After every row comes one of two labels: whether the row has a hidden trait. Each part has its own trait and labels.
(in the rows, 128 means zero)
[128 121 113 134 115 117 130 129 122 141 128 129 122 136 137 121 125 147
 132 125 141 140 127 145 141 125 124 127 118 116 113 126 136 127 125 110
 131 119 130 129 146 209 213 252 173 152 122 128 129 116 130 119 145 128] => dat
[131 126 124 127 125 126 127 130 126 134 127 131 125 129 133 127 129 138
 128 134 133 134 129 133 132 122 125 129 130 158 221 231 193 148 130 123
 127 125 127 125 128 137 121 125 130 129 128 129 129 126 129 129 131 129] => dat
[123 119 118 138 117 122 131 130 126 145 140 122 129 138 131 116 130 131
 138 123 134 130 119 140 144 128 128 127 120 126 110 121 138 121 121 117
 135 125 131 127 125 149 133 154 120 136 120 127 126 113 144 149 255 193] => dat
[127 125 123 128 124 125 129 130 127 131 132 154 178 194 195 152 136 137
 128 131 132 133 128 132 130 124 126 128 126 124 127 127 128 127 127 123
 127 128 128 126 128 138 126 129 130 131 128 125 129 125 130 128 134 129] => lar
[129 126 127 127 126 126 128 127 128 127 127 129 125 129 131 128 126 136
 126 129 128 131 131 132 130 127 129 130 127 124 124 129 128 130 128 126
 126 128 125 125 129 131 125 127 129 129 127 129 133 155 206 186 220 148] => dat
[129 121 120 128 121 120 130 129 124 132 123 131 121 132 134 125 122 146
 137 192 172 231 174 152 141 120 123 130 123 116 122 130 131 127 128 118
 128 123 131 124 132 143 122 128 130 136 124 128 128 122 131 125 133 126] => lar
[121 123 149 189 140 129 140 133 124 154 141 124 129 142 136 111 136 137
 142 121 139 136 117 149 152 124 127 125 116 122  99 119 142 121 119 108
 138 117 133 127 121 161 130 144 117 143 111 125 125 105 131 101 155 130] => lar
[131 128 128 126 127 127 129 127 128 131 125 128 125 127 129 129 126 132
 126 127 127 129 129 130 128 127 125 128 129 125 127 130 128 131 128 125
 127 128 132 162 216 232 194 157 135 127 129 130 129 128 129 131 125 127] => dat
[123 121 115 138 114 120 132 129 126 144 136 124 128 136 132 117 128 130
 138 126 134 131 118 139 142 127 128 127 121 126 113 134 183 207 194 155
 146 122 132 127 125 152 130 142 119 137 116 128 126 114 129 111 143 130] => dat
[114 100  79 163  79  98 139 135 115 184 148 121 119 162 151  88 130 163
 158 114 161 153 107 183 182 116 120 126  99 133 158 210 232 140 111  77
 148 105 140 122 113 220 128 165 110 162  95 123 125  77 135  70 189 129] => dat
[122 120 117 138 116 122 130 130 126 144 138 123 131 137 131 126 191 245
 211 196 144 132 118 140 141 131 128 125 121 128 113 123 135 122 120 117
 134 122 131 125 119 145 132 141 120 136 120 128 126 113 131 112 144 129] => lar
[128 126 119 131 121 122 128 129 124 134 128 130 124 133 137 124 125 142
 128 126 135 137 129 139 135 122 124 129 123 120 117 125 133 128 128 117
 129 124 129 126 129 145 121 127 128 135 125 128 131 124 131 132 185 189] => dat
[128 126 123 131 123 126 129 129 127 132 131 128 127 132 129 123 130 129
 130 126 130 131 126 133 132 127 128 128 126 127 123 125 130 125 126 123
 130 124 129 126 125 137 126 134 127 134 138 170 195 201 173 134 134 128] => dat
[129 124 124 129 124 123 129 128 126 131 124 132 122 130 133 125 125 143
 128 130 133 133 131 137 134 138 158 190 159 160 139 130 129 129 128 121
 128 124 130 125 132 140 122 125 131 131 128 128 129 126 132 128 136 128] => dat
[131 127 121 127 121 124 130 127 124 131 127 131 123 141 193 165 227 203
 135 130 133 135 133 135 134 121 125 130 124 120 120 127 130 129 128 121
 127 124 130 127 132 140 119 126 132 134 129 126 129 125 131 129 135 128] => lar
[133 124 116 126 117 118 130 128 120 130 117 139 115 129 142 127 124 158
 124 139 167 235 189 210 160 117 120 130 120 106 119 131 134 131 129 114
 125 121 131 126 133 158 111 122 136 137 127 129 132 126 136 133 140 125] => dat
[129 124 119 131 120 123 130 130 124 134 125 132 122 133 136 125 125 141
 130 128 135 136 128 138 136 121 125 128 121 117 119 128 131 128 125 118
 127 120 128 127 127 146 117 131 136 162 201 208 177 144 133 123 137 129] => dat
[190 200 169 139 128 123 128 128 125 133 129 130 125 131 132 125 128 131
 129 129 132 133 127 134 133 127 125 128 124 123 122 126 129 127 128 120
 128 125 131 126 128 137 125 130 127 132 124 126 130 123 130 126 134 128] => lar
[126 129 129 131 130 129 128 129 130 129 129 123 131 129 123 128 129 119
 127 128 125 126 126 123 128 131 130 127 131 132 131 126 128 128 127 131
 129 128 128 128 124 122 136 134 149 192 220 190 147 134 127 127 124 131] => dat
[127 123 118 131 120 122 131 129 124 136 126 131 124 134 136 124 126 143
 128 126 136 137 129 138 137 120 124 130 122 118 116 128 132 126 125 116
 128 122 132 132 160 227 216 221 154 140 124 128 130 121 131 125 140 128] => dat
[131 125 120 126 120 120 128 128 122 128 120 135 120 129 138 128 122 149
 127 129 139 139 134 138 134 121 122 130 123 113 119 131 131 131 129 118
 125 121 130 127 134 145 116 126 135 142 161 189 200 188 156 136 135 127] => dat
[125 125 122 133 124 124 129 130 126 136 129 127 127 133 130 122 126 132
 134 127 130 132 135 181 230 253 163 138 126 127 118 124 133 126 125 122
 129 128 127 125 125 141 128 135 126 132 123 127 127 123 130 122 136 126] => dat
[135 120 112 129 113 115 129 129 119 135 119 141 112 132 148 124 118 166
 128 131 146 148 138 149 139 109 118 133 117 102 112 134 133 133 128 107
 123 114 132 124 134 161 107 124 142 174 213 206 175 142 138 132 144 126] => dat
[136 134 140 116 139 135 125 128 139 160 215 223 158 126 128 138 124 130
 120 133 121 126 138 117 114 127 128 130 135 127 144 133 120 133 134 137
 121 132 127 129 134 110 120 114 135 120 139 129 130 142 127 145 110 127] => lar
[132 126 123 126 124 122 128 128 123 129 121 136 120 130 138 139 187 255
 199 199 147 141 133 139 132 120 123 130 123 115 125 134 128 130 130 121
 127 122 130 128 135 139 116 125 132 131 128 126 133 127 133 132 136 128] => lar
[125 124 123 133 123 124 131 128 127 138 134 124 129 133 128 122 130 130
 133 124 131 132 124 134 134 124 127 127 124 131 148 187 211 198 151 128
 132 126 127 126 126 138 129 133 124 133 121 125 127 120 128 117 138 128] => dat
[124 129 125 132 127 127 129 127 129 133 134 125 131 130 124 124 132 125
 131 125 125 127 123 130 130 131 133 129 126 134 124 122 130 124 126 127
 130 128 130 145 185 232 226 193 139 130 129 127 126 123 126 122 130 128] => dat
[128 122 114 135 118 122 129 129 123 136 127 129 124 134 134 123 129 141
 133 127 136 136 126 141 136 120 125 127 120 120 119 145 190 210 196 156
 141 122 129 125 127 151 126 134 127 134 123 126 129 119 130 121 140 128] => dat
[139 138 146 109 147 136 126 139 162 183 194 180 130 115 126 146 123 133
 110 135 123 127 144 111 105 125 126 133 139 124 155 143 115 139 140 142
 116 134 124 130 138 100 117 108 141 114 145 128 132 152 129 159 105 126] => lar
[125 126 129 133 127 128 130 128 129 133 135 124 132 131 125 124 134 117
 131 125 126 122 122 125 131 132 130 126 129 134 125 123 131 124 125 129
 131 131 129 128 124 128 135 131 123 130 123 130 126 127 148 171 253 191] => dat
[183 148 123 135 121 121 130 129 127 137 131 126 127 133 133 119 131 135
 133 125 133 131 123 140 138 127 126 129 122 124 117 124 135 125 124 119
 133 123 129 128 125 146 127 138 124 135 122 127 127 118 129 116 139 128] => lar
[126 119 112 134 113 118 131 129 123 144 128 130 121 138 139 118 124 149
 134 129 141 140 125 145 145 119 123 128 115 118 106 126 135 128 123 109
 130 119 132 128 136 201 206 254 187 160 122 126 129 114 132 115 148 128] => dat
[128 123 118 132 119 121 130 129 125 138 130 128 126 134 134 121 128 139
 133 125 136 134 126 139 141 125 126 127 121 120 115 125 134 126 125 116
 129 127 145 189 220 243 169 147 125 135 119 126 128 118 131 120 141 128] => dat
[125 124 121 135 123 125 130 129 126 137 131 128 129 133 129 123 131 130
 134 126 132 133 123 134 136 128 127 126 124 126 120 123 130 124 124 120
 133 127 130 127 127 140 144 202 192 203 167 137 124 119 127 119 135 130] => dat
[124 118 109 139 109 116 132 129 120 148 134 133 122 140 138 116 128 147
 138 126 143 140 125 151 149 118 124 126 114 115 106 122 141 123 120 107
 140 162 200 228 198 185 126 139 125 142 114 126 128 111 133 111 151 126] => dat
[135 124 123 122 124 121 128 129 132 173 215 228 154 134 140 130 123 154
 122 129 136 139 136 136 131 117 121 131 123 113 126 136 132 131 129 118
 125 127 129 126 136 141 115 122 138 134 130 126 132 130 135 137 133 127] => lar
[130 129 130 128 130 131 134 146 164 207 179 143 133 127 126 130 125 126
 127 127 127 123 127 125 125 128 129 128 129 129 129 128 123 128 126 131
 126 128 127 128 129 128 133 127 127 127 129 128 128 127 128 130 128 128] => lar
[173 197 173 166 127 120 130 129 122 134 122 134 120 134 141 123 126 150
 129 126 140 143 132 144 141 116 123 128 118 112 113 130 134 127 127 112
 128 121 132 126 132 153 117 127 129 137 124 127 131 120 132 125 145 128] => lar
[124 133 135 129 134 135 128 128 133 127 135 118 136 126 119 128 134 104
 132 127 120 133 154 188 217 210 144 127 136 143 133 122 124 126 127 138
 131 133 127 129 122 112 128 132 124 123 128 130 126 128 123 122 120 130] => dat
[124 118 109 141 111 117 132 129 123 149 133 126 124 141 134 113 128 137
 140 125 140 137 125 175 223 253 175 147 120 119 109 119 139 123 120 108
 136 121 132 127 123 160 128 141 121 145 113 127 127 111 130 109 153 130] => dat
[131 123 117 128 116 120 130 128 121 134 129 178 175 196 198 138 125 155
 127 128 141 141 133 142 139 122 122 130 118 109 119 132 132 129 127 112
 126 121 130 129 131 154 117 126 134 137 123 128 130 122 137 128 145 128] => lar
[131 127 124 129 124 124 128 130 125 132 127 130 125 130 132 125 122 142
 127 129 133 135 132 141 161 225 181 186 147 129 124 129 130 127 127 122
 128 126 129 127 131 139 124 130 128 130 125 127 128 126 130 126 132 127] => dat
[128 124 121 132 120 123 128 130 125 135 129 130 125 133 132 123 128 134
 130 128 132 133 126 137 135 125 127 128 123 123 119 125 130 126 125 122
 144 176 200 226 173 152 127 131 126 133 126 129 130 120 129 123 137 128] => dat
[125 123 120 135 119 123 130 128 126 139 134 123 131 135 129 120 131 131
 135 127 131 131 120 138 140 126 129 127 123 128 116 121 135 124 122 122
 133 125 130 127 122 142 132 136 120 135 121 134 152 194 211 164 162 132] => dat
[127 129 128 129 131 130 126 127 128 128 129 128 129 126 133 148 224 254
 186 167 133 129 127 128 130 130 128 128 128 128 126 127 127 128 127 129
 130 127 126 128 127 129 131 127 127 130 126 128 127 128 128 131 131 128] => lar
[124 121 112 138 113 118 131 129 122 145 131 129 125 138 139 134 213 255
 200 174 148 139 123 148 146 123 126 128 117 118 110 124 138 122 123 108
 132 118 131 126 127 157 121 139 124 141 116 126 127 113 131 113 149 130] => lar
